Below are the code and all the weights of a small trained network. Each question names an input and a target symbol and asks about switching units off, where a switched-off unit gives its printed mean instead of its output.

import numpy as np


def w(rows, s, z=0):
    codes = np.array(rows[::2]) - 128.0
    scale = np.full(codes.shape[1], s)
    scale[-1] = z or s
    return codes * scale


def f(y):
    return np.maximum(y, 0)


def softmax(a):
    e = np.exp(a - a.max(-1, keepdims=True))
    return e / e.sum(-1, keepdims=True)


def log_softmax(a):
    a = a - a.max(-1, keepdims=True)
    return a - np.log(np.exp(a).sum(-1, keepdims=True))


def net(x, mask):
    ids = ['ΛΩαβδεζηπ'.index(c) for c in x.split()]
    T = len(ids)
    res = E[ids] + P[:T]
    u = 0
    for l in range(2):
        r = res
        for j in range(2):
            rows = slice(3 * j, 3 * j + 3)
            q, k, v = (r @ M[l][rows].T for M in (Q, K, V))
            z = softmax(np.where(np.tri(T) > 0, q @ k.T / 3**0.5, -1e9)) @ v
            o = O[l][rows]
            res = res + np.where(mask[u + j], z, o[:, -1]) @ o[:, :-1]
        u += 2
        y = f(res @ A[l][:, :-1].T + A[l][:, -1])
        res = res + np.where(mask[u : u + 8], y, B[l][:, -1]) @ B[l][:, :-1]
        u += 8
    return log_softmax(res[-1] @ U[:, :-1].T + U[:, -1])


Q, K, V, O, A, B = {}, {}, {}, {}, {}, {}
E = w([
[61,86,80,107,68,117,161],'Λ',
[134,173,103,97,158,29,133],'Ω',
[195,166,150,186,164,146,137],'α',
[189,173,99,20,98,141,144],'β',
[46,103,104,112,151,171,133],'δ',
[200,37,90,247,165,95,139],'ε',
[170,154,160,154,78,204,164],'ζ',
[107,161,88,58,176,170,120],'η',
[171,4,167,152,158,152,133],'π',
],0.021)
P = w([
[133,99,125,149,122,143,148],'0',
[117,129,132,146,100,137,71],'1',
[126,104,117,129,141,133,185],'2',
[128,148,127,124,79,130,30],'3',
[133,106,115,115,152,125,212],'4',
[130,166,124,109,62,124,2],'5',
],0.015)
Q[0] = w([
[154,95,111,138,110,100,57],'0.h1',
[108,166,142,148,51,132,8],'0.h1',
[89,153,96,132,164,79,144],'0.h1',
[116,138,58,142,141,108,144],'0.h2',
[173,120,126,137,140,170,168],'0.h2',
[132,127,136,104,166,121,219],'0.h2',
],0.018)
K[0] = w([
[90,159,164,142,96,140,81],'0.h1',
[144,113,118,139,94,125,7],'0.h1',
[118,89,149,152,133,159,146],'0.h1',
[115,104,165,98,151,156,142],'0.h2',
[118,163,164,124,145,113,178],'0.h2',
[137,115,97,125,167,132,253],'0.h2',
],0.019)
V[0] = w([
[47,50,104,96,61,78,155],'0.h1',
[117,164,69,121,160,131,157],'0.h1',
[90,144,166,178,122,187,180],'0.h1',
[113,32,51,134,203,109,137],'0.h2',
[135,110,211,137,122,1,146],'0.h2',
[96,63,238,64,135,145,102],'0.h2',
],0.009)
O[0] = w([
[85,66,110,149,56,143,71,88],'0.h1',
[73,162,163,137,130,183,116,155],'0.h1',
[177,197,97,206,57,120,120,80],'0.h1',
[152,132,112,84,146,118,11,255],'0.h2',
[123,89,148,162,130,43,144,65],'0.h2',
[171,131,26,205,186,85,134,15],'0.h2',
],0.012,0.0046)
A[0] = w([
[95,88,165,130,88,171,178,73],'0.n1',
[54,135,165,99,155,54,127,172],'0.n2',
[94,42,220,205,166,58,166,144],'0.n3',
[127,84,163,173,137,3,107,86],'0.n4',
[116,182,75,157,243,110,154,254],'0.n5',
[96,145,144,170,135,119,118,35],'0.n6',
[138,229,113,125,136,183,220,24],'0.n7',
[145,88,138,188,169,157,103,87],'0.n8',
],0.0072,0.0038)
B[0] = w([
[187,152,81,221,127,145,111,159],'0.n1',
[168,121,87,214,149,194,125,192],'0.n2',
[99,191,98,78,167,135,226,220],'0.n3',
[86,138,185,132,208,49,214,244],'0.n4',
[90,191,109,179,147,205,112,212],'0.n5',
[148,114,140,113,129,126,111,128],'0.n6',
[117,2,131,74,131,93,73,254],'0.n7',
[94,204,72,65,87,98,141,195],'0.n8',
],0.0079,0.008)
Q[1] = w([
[135,85,250,178,225,115,50],'1.h1',
[82,117,38,54,193,241,67],'1.h1',
[235,159,247,72,186,205,248],'1.h1',
[60,154,44,127,103,104,214],'1.h2',
[69,109,50,121,139,147,15],'1.h2',
[112,133,162,253,5,159,98],'1.h2',
],0.007)
K[1] = w([
[116,145,254,156,204,79,82],'1.h1',
[118,177,62,92,200,167,106],'1.h1',
[155,113,233,111,177,167,168],'1.h1',
[126,120,204,101,68,168,133],'1.h2',
[109,149,78,91,125,115,21],'1.h2',
[106,79,45,242,125,130,135],'1.h2',
],0.0094)
V[1] = w([
[179,180,195,137,103,135,113],'1.h1',
[179,146,175,111,140,130,106],'1.h1',
[117,160,196,147,167,86,93],'1.h1',
[117,2,165,136,163,130,90],'1.h2',
[134,153,111,214,132,132,111],'1.h2',
[171,158,107,81,58,99,168],'1.h2',
],0.0074)
O[1] = w([
[131,127,155,112,110,128,137,41],'1.h1',
[126,189,148,102,160,170,115,144],'1.h1',
[180,111,117,97,150,168,126,116],'1.h1',
[129,189,142,105,128,141,159,241],'1.h2',
[131,90,143,168,152,103,145,1],'1.h2',
[110,133,83,9,128,117,151,47],'1.h2',
],0.012,0.0053)
A[1] = w([
[177,81,121,89,133,114,198,84],'1.n1',
[92,184,120,77,195,85,72,153],'1.n2',
[137,81,116,169,65,72,88,118],'1.n3',
[1,21,112,87,145,138,74,33],'1.n4',
[142,125,113,123,168,182,212,130],'1.n5',
[166,115,150,33,179,71,52,79],'1.n6',
[83,127,135,138,143,214,160,2],'1.n7',
[198,108,189,95,63,229,88,82],'1.n8',
],0.0091,0.0076)
B[1] = w([
[151,137,150,255,169,151,89,157],'1.n1',
[188,47,103,162,117,149,145,247],'1.n2',
[129,172,123,76,180,86,62,173],'1.n3',
[147,154,219,170,161,99,157,186],'1.n4',
[93,182,126,32,148,81,151,194],'1.n5',
[105,68,169,156,85,156,184,207],'1.n6',
[181,96,133,177,47,42,122,156],'1.n7',
[106,159,80,163,150,68,163,189],'1.n8',
],0.0078,0.015)
U = w([
[101,115,140,124,82,63,86,97],'Λ',
[2,81,119,179,167,145,154,69],'Ω',
[207,204,150,113,107,105,88,82],'α',
[106,120,47,53,84,130,97,216],'β',
[199,136,56,77,91,82,43,110],'δ',
[177,66,151,134,79,115,93,174],'ε',
[132,149,84,215,20,92,188,131],'ζ',
[72,130,69,179,118,216,80,249],'η',
[168,107,42,157,112,92,117,3],'π',
],0.0066,0.0047)

Each question gives the input, a string of symbols that net reads in full, and the target symbol t.
The units are the heads (3 rows each of Q, K, V and O) and the neurons (one row each of A and B). Each row of codes is followed by its name. A weight is (code - 128) times the scale printed after its matrix; where a second scale follows, it is the last column's (O, A, B and U).
mask holds one flag per unit, layer by layer, with each layer's heads first. A switched-off unit (its flag False) gives its mean, the last column of its rows in O or B, instead of its output. The means were averaged over made-up inputs and are rounded, as every weight is.
A unit's drop is (log p(t) with every unit on - log p(t) with that unit switched off) / (log p(t) with every unit on - log p(t) with every unit switched off).
The circuit of an input: a set's keep is (log p(t) with only the set's units on - log p(t) with every unit switched off) / (log p(t) with every unit on - log p(t) with every unit switched off). Starting from the 12 units with the biggest drops (on a tie, the unit counted first), units are removed one at a time, each time the one whose removal leaves the highest keep (on an exact tie, the one counted first), for as long as the keep stays at least 0.8.
circuit, biggest first: the units of the circuit, biggest drop first
unit that matters most: the unit with the biggest drop
top k neurons in layer l: the k neurons of layer l with the biggest drops, biggest first
which heads matter: for each layer, one digit per head in row order, 1 if its drop is at least 0.15 and else 0, layers parted by /
drop of u: that unit's drop, to one decimal
input ε α ε ε β Λ, target Λ: unit that matters most	1.n3
input π Ω ε, target π: circuit, biggest first	(0.h2; 1.h2)
input Ω ε π β Ω, target π: which heads matter	01 / 00
input Λ η Ω, target Λ: circuit, biggest first	(0.h1; 1.h1; 1.n3; 1.n4)
input ε δ δ ε ε, target δ: circuit, biggest first	(0.h2; 0.h1; 1.n3; 1.n6)
input α δ ε π, target δ: which heads matter	11 / 00
input ε η δ, target η: circuit, biggest first	(0.h2; 0.n4)
input α ε Ω, target α: circuit, biggest first	(0.h1; 1.h1)
input ε Ω δ Ω η π, target Ω: which heads matter	11 / 00
input ε Ω ε β η Ω, target β: which heads matter	11 / 01
input η π ε, target η: which heads matter	01 / 00
input ε ζ Λ ε Ω, target Λ: which heads matter	10 / 10
input Ω η β ε Ω, target β: which heads matter	01 / 01
input ζ δ π, target ζ: circuit, biggest first	(0.h1)
input Ω ζ ε π, target ζ: circuit, biggest first	(0.h1; 0.h2)
input ζ η α ε, target η: which heads matter	11 / 00
input ζ ζ α Ω δ ε, target Ω: which heads matter	11 / 00
input β ε Ω π ζ π, target π: which heads matter	11 / 00
input η Λ Ω, target η: which heads matter	00 / 00
input ε η ζ ε Ω, target ζ: which heads matter	11 / 10
input α π Ω, target α: circuit, biggest first	(0.h1)
input ε ε α, target α: top 2 neurons in layer 0	(0.n5; 0.n3)
input ε η η π, target η: top 2 neurons in layer 0	(0.n7; 0.n5)
input ε δ ε ε, target δ: drop of 0.h2	0.3
